Here is a tiny trained network, its code and every weight. The questions are about switching its units off for an input and a class, where a switched-off unit gives its printed mean instead of its output.

import numpy as np


def w(rows, s, z=0):
    codes = np.array(rows[::2]) - 128.0
    scale = np.full(codes.shape[1], s)
    scale[-1] = z or s
    return codes * scale


def f(y):
    return y / 2 * (1 + np.tanh(0.7978845608 * (y + 0.044715 * y**3)))


def log_softmax(a):
    a = a - a.max(-1, keepdims=True)
    return a - np.log(np.exp(a).sum(-1, keepdims=True))


def net(x, mask):
    res = np.array(x, float).reshape(1, 8) / 4 @ E
    y = f(res @ A[0][:, :-1].T + A[0][:, -1])
    res = res + np.where(mask, y, B[0][:, -1]) @ B[0][:, :-1]
    return log_softmax(res[-1] @ U[:, :-1].T + U[:, -1])


A, B = {}, {}
E = w([
[132,135,137,133],'x0',
[126,131,127,128],'x1',
[243,220,47,100],'x2',
[124,128,133,129],'x3',
[130,129,124,129],'x4',
[216,2,109,228],'x5',
[213,81,243,31],'x6',
[125,121,128,127],'x7',
],0.0051)
A[0] = w([
[98,105,147,129,221],'neuron 1',
[90,123,56,157,38],'neuron 2',
[201,178,84,118,115],'neuron 3',
[178,60,132,181,59],'neuron 4',
[34,98,138,193,237],'neuron 5',
[77,201,152,25,54],'neuron 6',
[107,164,37,194,106],'neuron 7',
[178,66,129,181,50],'neuron 8',
[196,121,195,89,19],'neuron 9',
[96,126,67,162,44],'neuron 10',
[203,96,78,159,33],'neuron 11',
[192,103,178,61,29],'neuron 12',
[176,74,132,185,51],'neuron 13',
[181,62,125,182,45],'neuron 14',
[95,159,51,194,102],'neuron 15',
[184,137,213,108,108],'neuron 16',
[181,103,177,120,4],'neuron 17',
[67,189,143,36,64],'neuron 18',
[254,219,37,97,113],'neuron 19',
[177,127,186,99,138],'neuron 20',
[183,113,189,86,53],'neuron 21',
[148,192,54,152,18],'neuron 22',
[158,123,172,102,41],'neuron 23',
[168,55,133,177,66],'neuron 24',
[18,44,193,144,173],'neuron 25',
[51,140,170,95,69],'neuron 26',
[105,98,64,168,25],'neuron 27',
[225,147,153,78,41],'neuron 28',
[178,111,180,81,53],'neuron 29',
[98,136,80,161,39],'neuron 30',
[166,62,106,177,34],'neuron 31',
[191,103,184,68,33],'neuron 32',
[90,162,62,202,104],'neuron 33',
],0.0068,0.0037)
B[0] = w([
[179,113,130,154,188],'neuron 1',
[20,118,153,51,130],'neuron 2',
[167,120,181,169,163],'neuron 3',
[61,222,83,183,155],'neuron 4',
[198,99,189,81,252],'neuron 5',
[72,227,64,232,179],'neuron 6',
[67,56,214,35,188],'neuron 7',
[45,229,94,191,148],'neuron 8',
[25,123,185,43,131],'neuron 9',
[24,81,126,53,128],'neuron 10',
[69,210,164,172,143],'neuron 11',
[37,81,170,38,138],'neuron 12',
[54,215,95,159,145],'neuron 13',
[43,231,110,202,151],'neuron 14',
[56,57,202,37,180],'neuron 15',
[97,101,82,75,150],'neuron 16',
[20,189,189,87,113],'neuron 17',
[56,226,57,215,174],'neuron 18',
[219,142,254,210,227],'neuron 19',
[113,103,89,87,154],'neuron 20',
[69,114,135,49,135],'neuron 21',
[54,159,239,92,136],'neuron 22',
[29,139,116,100,112],'neuron 23',
[73,224,97,169,154],'neuron 24',
[243,158,188,171,235],'neuron 25',
[89,205,167,183,146],'neuron 26',
[47,165,159,65,125],'neuron 27',
[67,76,216,81,143],'neuron 28',
[37,94,125,49,131],'neuron 29',
[36,133,127,43,122],'neuron 30',
[33,233,105,129,142],'neuron 31',
[28,87,155,40,139],'neuron 32',
[67,55,183,34,181],'neuron 33',
],0.0068,0.0042)
U = w([
[203,127,220,175,177],'0',
[19,48,126,5,40],'1',
[28,254,15,230,1],'2',
[210,95,92,120,224],'3',
[205,96,110,138,167],'4',
[214,98,96,138,151],'5',
[200,90,112,128,135],'6',
],0.0068,0.0047)

Each question gives the input, the list of numbers given to net, and the class t.
The units are the neurons (one row each of A and B). Each row of codes is followed by its name. A weight is (code - 128) times the scale printed after its matrix; where a second scale follows, it is the last column's (A, B and U).
mask holds one flag per neuron, in row order. A switched-off neuron (its flag False) gives its mean, the last column of its row in B, instead of its output. The means were averaged over made-up inputs and are rounded, as every weight is.
A unit's drop is (log p(t) with every unit on - log p(t) with that unit switched off) / (log p(t) with every unit on - log p(t) with every unit switched off).
The circuit of an input: a set's keep is (log p(t) with only the set's units on - log p(t) with every unit switched off) / (log p(t) with every unit on - log p(t) with every unit switched off). Starting from the 12 units with the biggest drops (on a tie, the unit counted first), units are removed one at a time, each time the one whose removal leaves the highest keep (on an exact tie, the one counted first), for as long as the keep stays at least 0.8.
circuit, biggest first: the units of the circuit, biggest drop first
most important unit: the unit with the biggest drop
top k neurons: the k neurons with the biggest drops, biggest first
drop when u is switched off: that unit's drop, to one decimal
input [3,8,-8,-2,1,-4,-6,0], class 0: most important unit : neuron 25
input [7,2,8,1,1,5,-5,1], class 0: circuit, biggest first : [neuron 19; neuron 22]
input [-5,6,1,2,0,-8,6,0], class 2: circuit, biggest first : [neuron 6; neuron 18]
input [-3,3,4,2,-1,-6,-7,-1], class 1: circuit, biggest first : [neuron 7; neuron 15]
input [1,7,7,-2,-3,-2,-5,4], class 0: top 2 neurons : [neuron 19; neuron 22]
input [1,0,5,-7,1,-8,-1,-3], class 2: top 3 neurons : [neuron 6; neuron 18; neuron 5]
input [-2,0,1,-1,5,-7,5,-8], class 2: top 2 neurons : [neuron 6; neuron 18]
input [-3,0,-8,8,4,-5,-5,0], class 0: top 3 neurons : [neuron 25; neuron 5; neuron 26]
input [-2,7,8,-1,-4,-3,-6,-2], class 0: top 3 neurons : [neuron 19; neuron 22; neuron 3]
input [6,5,8,5,-2,8,-7,-1], class 0: top 2 neurons : [neuron 19; neuron 7]
input [-8,-8,-2,-6,-6,-8,1,-5], class 2: drop when neuron 6 is switched off : 0.2
input [0,-7,5,1,4,7,-3,7], class 2: drop when neuron 4 is switched off : 0.1
input [4,-7,3,-7,3,-7,7,5], class 1: drop when neuron 9 is switched off : 0.2
input [-3,-3,7,0,-6,-7,-7,2], class 0: circuit, biggest first : [neuron 19]
